Below is a small trained network, with its code and all its weights. Each question gives an input and a target symbol and asks what happens when units are switched off, that is, made to give their printed mean instead of their output.

import numpy as np


def w(rows, s, z=0):
    codes = np.array(rows[::2]) - 128.0
    scale = np.full(codes.shape[1], s)
    scale[-1] = z or s
    return codes * scale


def norm(h):
    return h / np.sqrt((h * h).mean(-1, keepdims=True) + 1e-5)


def f(y):
    return np.maximum(y, 0)


def softmax(a):
    e = np.exp(a - a.max(-1, keepdims=True))
    return e / e.sum(-1, keepdims=True)


def log_softmax(a):
    a = a - a.max(-1, keepdims=True)
    return a - np.log(np.exp(a).sum(-1, keepdims=True))


def net(x, mask):
    ids = ['αβγεζηθλξπστφψω'.index(c) for c in x.split()]
    T = len(ids)
    res = E[ids] + P[:T]
    u = 0
    for l in range(3):
        q, k, v = (norm(res) @ M[l].T for M in (Q, K, V))
        z = softmax(np.where(np.tri(T) > 0, q @ k.T / 2**0.5, -1e9)) @ v
        res = res + np.where(mask[u], z, O[l][:, -1]) @ O[l][:, :-1]
        u += 1
        y = f(norm(res) @ A[l][:, :-1].T + A[l][:, -1])
        res = res + np.where(mask[u : u + 4], y, B[l][:, -1]) @ B[l][:, :-1]
        u += 4
    return log_softmax(norm(res)[-1] @ U[:, :-1].T + U[:, -1])


Q, K, V, O, A, B = {}, {}, {}, {}, {}, {}
E = w([
[149,82,114,128,181,91,79,143,141,95,55],'α',
[97,104,104,103,194,21,110,114,102,102,162],'β',
[75,160,136,137,189,111,76,153,166,110,150],'γ',
[130,78,198,63,99,86,81,115,99,104,138],'ε',
[143,142,110,191,173,86,128,141,224,106,187],'ζ',
[174,146,163,121,152,78,98,70,180,162,145],'η',
[146,164,182,121,80,152,86,189,195,96,114],'θ',
[154,90,103,150,24,83,166,172,75,124,113],'λ',
[110,99,100,135,67,205,82,154,67,180,22],'ξ',
[119,167,94,138,158,125,107,132,151,64,211],'π',
[186,156,127,51,167,155,187,201,138,177,93],'σ',
[79,141,221,156,46,62,156,118,191,176,87],'τ',
[168,69,144,154,156,116,32,133,124,169,128],'φ',
[74,85,86,52,109,149,146,145,246,84,141],'ψ',
[168,189,202,216,53,145,133,69,78,147,74],'ω',
],0.012)
P = w([
[202,154,60,78,124,3,125,115,122,82,56],'0',
[173,147,45,85,109,41,114,132,104,99,43],'1',
[163,149,63,100,109,45,126,146,114,109,63],'2',
[150,129,88,91,102,41,123,146,115,128,68],'3',
[143,124,94,102,113,63,125,146,133,114,85],'4',
[130,116,118,104,104,74,124,148,137,128,83],'5',
[134,121,125,124,108,82,128,136,158,143,103],'6',
[132,109,136,123,112,94,132,122,170,143,116],'7',
[120,96,163,132,114,95,135,119,166,145,139],'8',
[116,99,168,145,106,110,140,118,181,154,150],'9',
[105,95,206,152,110,108,150,111,175,162,171],'10',
[76,104,228,168,103,127,153,137,178,167,186],'11',
[71,92,230,159,103,137,150,127,180,159,190],'12',
[80,85,218,152,93,156,139,96,203,159,194],'13',
],0.005)
Q[0] = w([
[143,127,170,72,132,56,106,156,175,120,123],'0.h0',
[130,140,214,139,107,18,145,160,253,76,126],'0.h0',
],0.0064)
K[0] = w([
[163,128,155,111,163,164,112,144,89,169,146],'0.h0',
[213,200,108,1,195,155,189,211,105,184,99],'0.h0',
],0.007)
V[0] = w([
[54,47,104,189,38,113,5,38,182,91,152],'0.h0',
[108,132,158,95,131,117,196,170,138,211,156],'0.h0',
],0.0023)
O[0] = w([
[118,42,254,232,209,135,197,97,192,4,80,5],'0.h0',
[231,137,142,125,175,178,82,211,90,201,125,112],'0.h0',
],0.0055,0.0015)
A[0] = w([
[134,69,72,33,123,161,134,166,145,209,205,176],'0.n0',
[63,111,103,148,37,113,193,219,103,64,109,93],'0.n1',
[115,212,214,107,128,59,89,255,212,128,118,113],'0.n2',
[172,144,130,172,75,51,147,148,52,243,121,254],'0.n3',
],0.0048,0.0038)
B[0] = w([
[39,90,177,172,172,191,159,195,127,97,103,183],'0.n0',
[210,133,139,1,105,95,107,132,150,199,165,158],'0.n1',
[177,161,119,140,147,151,120,44,141,95,70,228],'0.n2',
[108,68,48,130,185,148,113,82,114,176,160,254],'0.n3',
],0.0062,0.0071)
Q[1] = w([
[59,85,68,96,156,208,2,159,131,215,152],'1.h0',
[190,105,163,183,73,70,143,50,116,51,123],'1.h0',
],0.0079)
K[1] = w([
[90,142,250,176,129,254,124,135,155,204,213],'1.h0',
[215,189,32,77,164,75,59,146,75,75,102],'1.h0',
],0.0055)
V[1] = w([
[163,169,112,206,44,15,65,61,81,138,111],'1.h0',
[3,126,98,91,41,78,75,117,244,171,124],'1.h0',
],0.0046)
O[1] = w([
[104,155,173,237,72,107,107,131,31,171,115,254],'1.h0',
[28,159,1,148,22,136,88,130,165,170,81,182],'1.h0',
],0.0071,0.0039)
A[1] = w([
[95,110,68,180,48,44,181,32,125,147,66,2],'1.n0',
[146,254,86,169,124,155,140,199,163,60,225,100],'1.n1',
[145,241,99,156,179,166,71,183,142,130,189,101],'1.n2',
[92,81,22,156,177,234,162,85,93,108,86,59],'1.n3',
],0.0046,0.003)
B[1] = w([
[106,98,221,144,204,97,181,147,158,95,183,255],'1.n0',
[161,79,35,175,28,137,128,2,64,85,148,170],'1.n1',
[106,47,159,67,183,127,149,77,59,143,62,175],'1.n2',
[33,62,195,62,53,111,161,140,108,125,125,173],'1.n3',
],0.007,0.0043)
Q[2] = w([
[235,234,172,161,115,81,140,54,255,19,231],'2.h0',
[36,127,68,98,161,216,162,91,117,181,76],'2.h0',
],0.0056)
K[2] = w([
[137,113,104,110,25,3,11,28,193,121,158],'2.h0',
[70,183,81,75,174,195,192,203,98,175,80],'2.h0',
],0.0063)
V[2] = w([
[225,221,148,101,166,82,235,59,101,238,106],'2.h0',
[105,185,54,5,224,167,240,165,61,143,24],'2.h0',
],0.0028)
O[2] = w([
[134,106,149,79,133,144,165,123,193,109,129,247],'2.h0',
[119,113,253,226,142,171,131,138,119,38,126,141],'2.h0',
],0.0063,0.0015)
A[2] = w([
[155,184,222,255,132,133,169,144,38,108,143,2],'2.n0',
[190,56,145,173,126,95,99,122,81,137,161,127],'2.n1',
[125,152,96,131,193,106,56,59,83,166,170,77],'2.n2',
[172,117,67,75,182,181,96,89,31,96,171,48],'2.n3',
],0.007,0.0033)
B[2] = w([
[76,254,159,122,130,202,179,172,173,105,238,214],'2.n0',
[154,159,133,154,123,166,132,179,195,88,141,253],'2.n1',
[115,122,128,73,125,211,108,149,80,130,149,228],'2.n2',
[170,105,201,117,133,125,232,133,119,170,70,151],'2.n3',
],0.0092,0.0051)
U = w([
[199,158,147,67,219,126,74,33,167,211,210,2],'α',
[176,92,33,228,170,131,127,43,187,37,213,77],'β',
[207,227,139,100,63,179,104,95,180,97,31,143],'γ',
[55,114,93,106,211,24,116,154,62,80,226,117],'ε',
[59,103,195,169,147,29,219,34,143,170,96,96],'ζ',
[179,115,40,83,95,96,168,192,87,227,184,249],'η',
[61,182,117,103,196,177,30,25,59,31,96,52],'θ',
[214,71,58,185,139,207,1,212,128,125,178,60],'λ',
[124,65,223,87,26,90,52,115,76,20,182,80],'ξ',
[148,68,114,97,57,176,203,26,15,42,155,94],'π',
[218,93,223,55,200,165,238,183,89,147,46,139],'σ',
[39,125,68,236,16,137,122,163,9,222,37,47],'τ',
[156,58,168,239,218,97,107,192,160,57,61,235],'φ',
[56,128,31,26,98,141,169,141,254,81,123,21],'ψ',
[87,239,159,182,105,171,196,220,145,63,190,227],'ω',
],0.0077,0.0037)

Each question gives the input, a string of symbols that net reads in full, and the target symbol t.
The units are the heads (2 rows each of Q, K, V and O) and the neurons (one row each of A and B). Each row of codes is followed by its name. A weight is (code - 128) times the scale printed after its matrix; where a second scale follows, it is the last column's (O, A, B and U).
mask holds one flag per unit, layer by layer, with each layer's heads first. A switched-off unit (its flag False) gives its mean, the last column of its rows in O or B, instead of its output. The means were averaged over made-up inputs and are rounded, as every weight is.
A unit's drop is (log p(t) with every unit on - log p(t) with that unit switched off) / (log p(t) with every unit on - log p(t) with every unit switched off).
The circuit of an input: a set's keep is (log p(t) with only the set's units on - log p(t) with every unit switched off) / (log p(t) with every unit on - log p(t) with every unit switched off). Starting from the 12 units with the biggest drops (on a tie, the unit counted first), units are removed one at a time, each time the one whose removal leaves the highest keep (on an exact tie, the one counted first), for as long as the keep stays at least 0.8.
circuit, biggest first: the units of the circuit, biggest drop first
unit that matters most: the unit with the biggest drop
top k neurons: the k neurons with the biggest drops, biggest first
k most important neurons of layer l: the k neurons of layer l with the biggest drops, biggest first
input σ τ θ τ ω λ, target ω: circuit, biggest first	2.h0, 2.n0
input β λ ω λ ξ π θ τ λ φ σ π τ β, target τ: unit that matters most	0.h0
input θ θ ξ α π π σ β γ π ω ε φ, target ω: 2 most important neurons of layer 0	0.n2, 0.n1
input π σ ζ θ, target σ: top 4 neurons	0.n2, 1.n2, 0.n0, 2.n3
input λ π ε η ω η ω τ ξ σ ε, target σ: top 4 neurons	2.n3, 0.n0, 0.n3, 0.n2
input π π α π α ε φ σ ξ τ λ ω φ φ, target ω: top 2 neurons	2.n0, 0.n2
input ε σ θ ε π ξ ζ φ σ σ β, target σ: circuit, biggest first	1.h0, 2.n3, 0.h0
input ξ η α γ ε σ ω γ π τ, target τ: 2 most important neurons of layer 0	0.n0, 0.n3
input ω ζ σ π α, target σ: 2 most important neurons of layer 0	0.n0, 0.n3
input λ γ ζ ζ γ α τ γ φ ξ σ θ ε, target σ: circuit, biggest first	0.h0, 1.h0, 2.n3, 0.n0
input ω ω η ζ σ β θ ψ β, target ψ: circuit, biggest first	0.n0, 1.h0, 0.h0
input σ ε ω λ ε ε ψ ξ ε, target ψ: top 2 neurons	0.n0, 0.n3
input τ β σ θ π ε π η θ θ β π τ η, target τ: circuit, biggest first	0.h0, 1.h0
input π λ σ ψ θ τ ε θ ω α, target ω: circuit, biggest first	0.h0, 2.h0, 1.h0, 2.n0
input ζ φ ζ ζ α ζ τ ω λ ε θ θ, target γ: unit that matters most	2.h0
input ω ε σ λ ε ω ω α, target ω: top 2 neurons	2.n0, 0.n0
input α θ λ σ ω ξ, target ω: top 2 neurons	0.n2, 2.n0
input σ λ λ, target σ: circuit, biggest first	1.h0, 0.n3, 2.n3
input α π τ ε ξ τ ψ η σ α, target σ: 2 most important neurons of layer 0	0.n0, 0.n1
input ζ ψ ξ σ ψ α, target ψ: circuit, biggest first	1.h0
input φ θ σ ω θ η, target ω: top 3 neurons	0.n2, 2.n0, 0.n1
input α π ξ ω θ σ θ, target σ: top 2 neurons	0.n0, 1.n2
input θ ω τ ψ η γ σ ψ λ π, target ψ: circuit, biggest first	0.n0, 1.h0
input τ ζ γ τ θ η σ ζ, target σ: top 4 neurons	0.n0, 2.n3, 1.n2, 0.n2
